Below is a small trained network, with its code and all its weights. Each question gives an input and a class and asks what happens when units are switched off, that is, made to give their printed mean instead of their output.

import numpy as np


def w(rows, s, z=0):
    codes = np.array(rows[::2]) - 128.0
    scale = np.full(codes.shape[1], s)
    scale[-1] = z or s
    return codes * scale


def norm(h):
    return h / np.sqrt((h * h).mean(-1, keepdims=True) + 1e-5)


def f(y):
    return np.maximum(y, 0)


def log_softmax(a):
    a = a - a.max(-1, keepdims=True)
    return a - np.log(np.exp(a).sum(-1, keepdims=True))


def net(x, mask):
    res = np.array(x, float).reshape(1, 3) / 4 @ E
    u = 0
    for l in range(4):
        y = f(norm(res) @ A[l][:, :-1].T + A[l][:, -1])
        res = res + np.where(mask[u : u + 7], y, B[l][:, -1]) @ B[l][:, :-1]
        u += 7
    return log_softmax(norm(res)[-1] @ U[:, :-1].T + U[:, -1])


A, B = {}, {}
E = w([
[4,165,42,249,19],'x0',
[101,249,255,144,196],'x1',
[7,8,187,165,113],'x2',
],0.0055)
A[0] = w([
[181,188,102,170,70,4],'L0N1',
[67,78,76,140,99,63],'L0N2',
[123,65,65,167,215,252],'L0N3',
[137,136,137,255,125,34],'L0N4',
[166,101,92,89,165,39],'L0N5',
[118,96,237,141,183,193],'L0N6',
[84,75,78,220,113,112],'L0N7',
],0.0069,0.0023)
B[0] = w([
[123,175,1,142,127,171],'L0N1',
[127,96,96,85,61,194],'L0N2',
[138,177,184,124,24,213],'L0N3',
[209,173,62,120,193,166],'L0N4',
[162,122,167,210,110,173],'L0N5',
[132,209,131,112,207,253],'L0N6',
[96,141,156,147,105,218],'L0N7',
],0.0086,0.0044)
A[1] = w([
[94,154,243,99,236,21],'L1N1',
[121,149,234,228,84,114],'L1N2',
[249,39,134,178,139,4],'L1N3',
[88,165,31,86,177,66],'L1N4',
[131,219,86,167,136,239],'L1N5',
[72,67,158,171,84,7],'L1N6',
[135,184,219,3,67,147],'L1N7',
],0.0073,0.0026)
B[1] = w([
[132,165,195,216,153,244],'L1N1',
[164,107,87,17,151,181],'L1N2',
[31,246,56,23,86,168],'L1N3',
[137,174,132,193,183,164],'L1N4',
[132,1,93,127,173,253],'L1N5',
[12,97,131,125,155,166],'L1N6',
[18,141,140,225,67,229],'L1N7',
],0.0067,0.0056)
A[2] = w([
[185,153,99,75,69,104],'L2N1',
[26,132,172,79,255,163],'L2N2',
[136,115,209,166,208,153],'L2N3',
[84,126,187,139,187,226],'L2N4',
[230,194,111,47,120,120],'L2N5',
[148,155,73,200,146,6],'L2N6',
[101,129,84,66,184,69],'L2N7',
],0.0099,0.002)
B[2] = w([
[82,183,158,101,178,181],'L2N1',
[157,118,199,135,177,254],'L2N2',
[218,198,193,107,1,243],'L2N3',
[205,137,183,82,245,233],'L2N4',
[40,147,132,130,90,199],'L2N5',
[176,134,78,99,182,184],'L2N6',
[49,103,106,105,167,149],'L2N7',
],0.0098,0.0068)
A[3] = w([
[166,132,68,149,129,247],'L3N1',
[197,133,167,112,129,75],'L3N2',
[123,195,108,219,179,122],'L3N3',
[199,187,152,135,189,212],'L3N4',
[48,143,246,108,114,149],'L3N5',
[220,120,170,174,168,30],'L3N6',
[85,79,149,192,107,253],'L3N7',
],0.011,0.0017)
B[3] = w([
[232,90,186,194,159,167],'L3N1',
[209,148,181,111,79,193],'L3N2',
[149,53,54,179,126,184],'L3N3',
[153,132,141,145,30,254],'L3N4',
[152,154,59,140,215,250],'L3N5',
[116,206,181,52,2,211],'L3N6',
[158,74,229,135,119,167],'L3N7',
],0.0079,0.0087)
U = w([
[93,81,178,148,243,5],'0',
[210,116,8,202,142,154],'1',
[236,223,219,95,127,202],'2',
[68,40,124,138,5,149],'3',
[41,231,46,35,141,90],'4',
],0.018,0.0024)

Each question gives the input, the list of numbers given to net, and the class t.
The units are the neurons (one row each of A and B). Each row of codes is followed by its name. A weight is (code - 128) times the scale printed after its matrix; where a second scale follows, it is the last column's (A, B and U).
mask holds one flag per neuron, layer by layer. A switched-off neuron (its flag False) gives its mean, the last column of its row in B, instead of its output. The means were averaged over made-up inputs and are rounded, as every weight is.
A unit's drop is (log p(t) with every unit on - log p(t) with that unit switched off) / (log p(t) with every unit on - log p(t) with every unit switched off).
unit that matters most: the unit with the biggest drop
top k neurons: the k neurons with the biggest drops, biggest first
top k neurons in layer l: the k neurons of layer l with the biggest drops, biggest first
drop of u: that unit's drop, to one decimal
input [1,1,-1], class 1: unit that matters most	L0N1
input [4,-6,-2], class 3: top 2 neurons	L0N6; L2N4
input [0,0,2], class 0: top 3 neurons	L0N2; L1N7; L2N3
input [-3,-5,7], class 0: top 2 neurons in layer 3	L3N4; L3N5
input [4,0,7], class 0: top 2 neurons	L1N6; L3N5
input [6,4,4], class 0: top 2 neurons	L2N3; L1N1
input [1,4,-5], class 1: top 3 neurons	L0N1; L1N1; L0N6
input [6,-4,-1], class 3: top 3 neurons in layer 3	L3N5; L3N7; L3N3
input [-1,-1,8], class 0: top 3 neurons	L0N2; L2N3; L0N3
input [-8,-2,-5], class 4: top 2 neurons	L1N3; L2N5
input [-3,-6,2], class 4: top 2 neurons	L1N3; L1N5
input [8,2,3], class 3: top 2 neurons in layer 2	L2N4; L2N2
input [-2,-4,-8], class 4: top 2 neurons in layer 2	L2N5; L2N1
input [-7,-3,-8], class 4: unit that matters most	L2N5
input [2,-1,6], class 0: top 2 neurons	L1N6; L3N5
input [4,7,-6], class 1: drop of L1N1	0.2
input [3,6,-7], class 1: drop of L0N1	0.2
input [-5,-4,2], class 4: drop of L1N3	1.0
input [-1,-1,-8], class 1: drop of L0N1	0.3
input [-4,0,-6], class 4: unit that matters most	L0N6
